Below is a small trained network, with its code and all its weights. Each question gives an input and a target symbol and asks what happens when units are switched off, that is, made to give their printed mean instead of their output.

import numpy as np


def w(rows, s, z=0):
    codes = np.array(rows[::2]) - 128.0
    scale = np.full(codes.shape[1], s)
    scale[-1] = z or s
    return codes * scale


def f(y):
    return y / 2 * (1 + np.tanh(0.7978845608 * (y + 0.044715 * y**3)))


def softmax(a):
    e = np.exp(a - a.max(-1, keepdims=True))
    return e / e.sum(-1, keepdims=True)


def log_softmax(a):
    a = a - a.max(-1, keepdims=True)
    return a - np.log(np.exp(a).sum(-1, keepdims=True))


def net(x, mask):
    ids = ['ΛΞΠαβγεημσ'.index(c) for c in x.split()]
    T = len(ids)
    res = E[ids] + P[:T]
    r = res
    for j in range(3):
        rows = slice(3 * j, 3 * j + 3)
        q, k, v = (r @ M[0][rows].T for M in (Q, K, V))
        z = softmax(np.where(np.tri(T) > 0, q @ k.T / 3**0.5, -1e9)) @ v
        o = O[0][rows]
        res = res + np.where(mask[j], z, o[:, -1]) @ o[:, :-1]
    y = f(res @ A[0][:, :-1].T + A[0][:, -1])
    res = res + np.where(mask[3:11], y, B[0][:, -1]) @ B[0][:, :-1]
    return log_softmax(res[-1] @ U[:, :-1].T + U[:, -1])


Q, K, V, O, A, B = {}, {}, {}, {}, {}, {}
E = w([
[75,179,169],'Λ',
[163,48,148],'Ξ',
[66,136,116],'Π',
[197,158,254],'α',
[151,116,138],'β',
[98,71,101],'γ',
[116,31,115],'ε',
[186,115,99],'η',
[205,176,179],'μ',
[158,210,153],'σ',
],0.02)
P = w([
[133,36,119],'0',
[97,237,81],'1',
[141,51,141],'2',
[104,228,69],'3',
[103,72,203],'4',
[94,232,73],'5',
[94,91,222],'6',
[100,228,73],'7',
[94,90,228],'8',
[186,177,3],'9',
],0.006)
Q[0] = w([
[115,84,77],'H1',
[212,131,163],'H1',
[93,95,115],'H1',
[143,9,103],'H2',
[98,134,66],'H2',
[211,83,68],'H2',
[129,167,116],'H3',
[129,187,97],'H3',
[145,64,159],'H3',
],0.015)
K[0] = w([
[88,76,2],'H1',
[212,198,153],'H1',
[71,56,62],'H1',
[170,208,167],'H2',
[55,196,138],'H2',
[79,9,115],'H2',
[113,159,178],'H3',
[148,212,105],'H3',
[140,13,164],'H3',
],0.0088)
V[0] = w([
[150,96,197],'H1',
[157,70,112],'H1',
[184,254,128],'H1',
[78,162,137],'H2',
[139,151,212],'H2',
[146,133,218],'H2',
[116,189,145],'H3',
[145,187,249],'H3',
[101,125,189],'H3',
],0.0093)
O[0] = w([
[157,149,145,185],'H1',
[115,146,189,157],'H1',
[222,94,69,2],'H1',
[142,189,165,152],'H2',
[2,167,172,165],'H2',
[125,88,162,168],'H2',
[221,75,60,102],'H3',
[189,178,129,114],'H3',
[39,112,97,165],'H3',
],0.0046,0.0036)
A[0] = w([
[161,94,95,97],'N1',
[103,148,6,155],'N2',
[123,187,68,143],'N3',
[84,132,145,2],'N4',
[133,248,70,101],'N5',
[99,158,46,98],'N6',
[42,96,73,115],'N7',
[220,98,147,89],'N8',
],0.015,0.0049)
B[0] = w([
[119,88,254,133],'N1',
[129,242,237,167],'N2',
[130,25,252,159],'N3',
[218,154,183,159],'N4',
[134,4,129,185],'N5',
[17,206,193,150],'N6',
[213,171,42,250],'N7',
[126,153,106,194],'N8',
],0.0079,0.011)
U = w([
[128,151,209,72],'Λ',
[131,120,51,209],'Ξ',
[13,26,202,99],'Π',
[96,86,153,223],'α',
[169,54,143,23],'β',
[109,62,183,115],'γ',
[68,235,100,143],'ε',
[191,185,139,2],'η',
[55,59,143,218],'μ',
[7,152,193,202],'σ',
],0.013,0.0056)

Each question gives the input, a string of symbols that net reads in full, and the target symbol t.
The units are the heads (3 rows each of Q, K, V and O) and the neurons (one row each of A and B). Each row of codes is followed by its name. A weight is (code - 128) times the scale printed after its matrix; where a second scale follows, it is the last column's (O, A, B and U).
mask holds one flag per unit, heads first, then neurons. A switched-off unit (its flag False) gives its mean, the last column of its rows in O or B, instead of its output. The means were averaged over made-up inputs and are rounded, as every weight is.
A unit's drop is (log p(t) with every unit on - log p(t) with that unit switched off) / (log p(t) with every unit on - log p(t) with every unit switched off).
The circuit of an input: a set's keep is (log p(t) with only the set's units on - log p(t) with every unit switched off) / (log p(t) with every unit on - log p(t) with every unit switched off). Starting from all 11 units, units are removed one at a time, each time the one whose removal leaves the highest keep (on an exact tie, the one counted first), for as long as the keep stays at least 0.8.
circuit, biggest first: the units of the circuit, biggest drop first
most important unit: the unit with the biggest drop
k most important neurons: the k neurons with the biggest drops, biggest first
heads that matter: for each layer, one digit per head in row order, 1 if its drop is at least 0.15 and else 0, layers parted by /
drop of u: that unit's drop, to one decimal
input γ γ η ε, target Ξ: heads that matter -> 101
input β β Π ε σ, target β: heads that matter -> 100
input α Π γ μ η Π μ γ β η, target Λ: circuit, biggest first -> N2; N1; N7
input β μ η Π, target σ: most important unit -> N2
input σ γ μ Π, target σ: 3 most important neurons -> N6; N2; N3
input γ μ γ Π Π γ γ, target Ξ: circuit, biggest first -> N7; N2; N3
input β γ Π γ σ γ, target ε: circuit, biggest first -> N7; N5; N2
input Π Λ Λ μ Π μ σ ε ε μ, target β: heads that matter -> 000
input Π η Π γ γ γ α γ, target ε: 2 most important neurons -> N7; N5
input β μ α Λ, target Π: 3 most important neurons -> N5; N7; N3
input Π Λ γ β β ε, target Ξ: 3 most important neurons -> N7; N2; N3
input Ξ α Π, target ε: 2 most important neurons -> N7; N5
input γ γ γ Λ Π, target ε: 3 most important neurons -> N5; N7; N3
input α γ σ, target β: most important unit -> N5
input Π β β Λ, target Π: drop of N5 -> 0.4
input σ μ Λ γ γ, target Ξ: drop of N7 -> 1.0
input γ Π Ξ, target Π: drop of H2 -> 0.0
input Ξ γ Π γ γ Π Λ Π α η, target Λ: drop of N2 -> 0.6
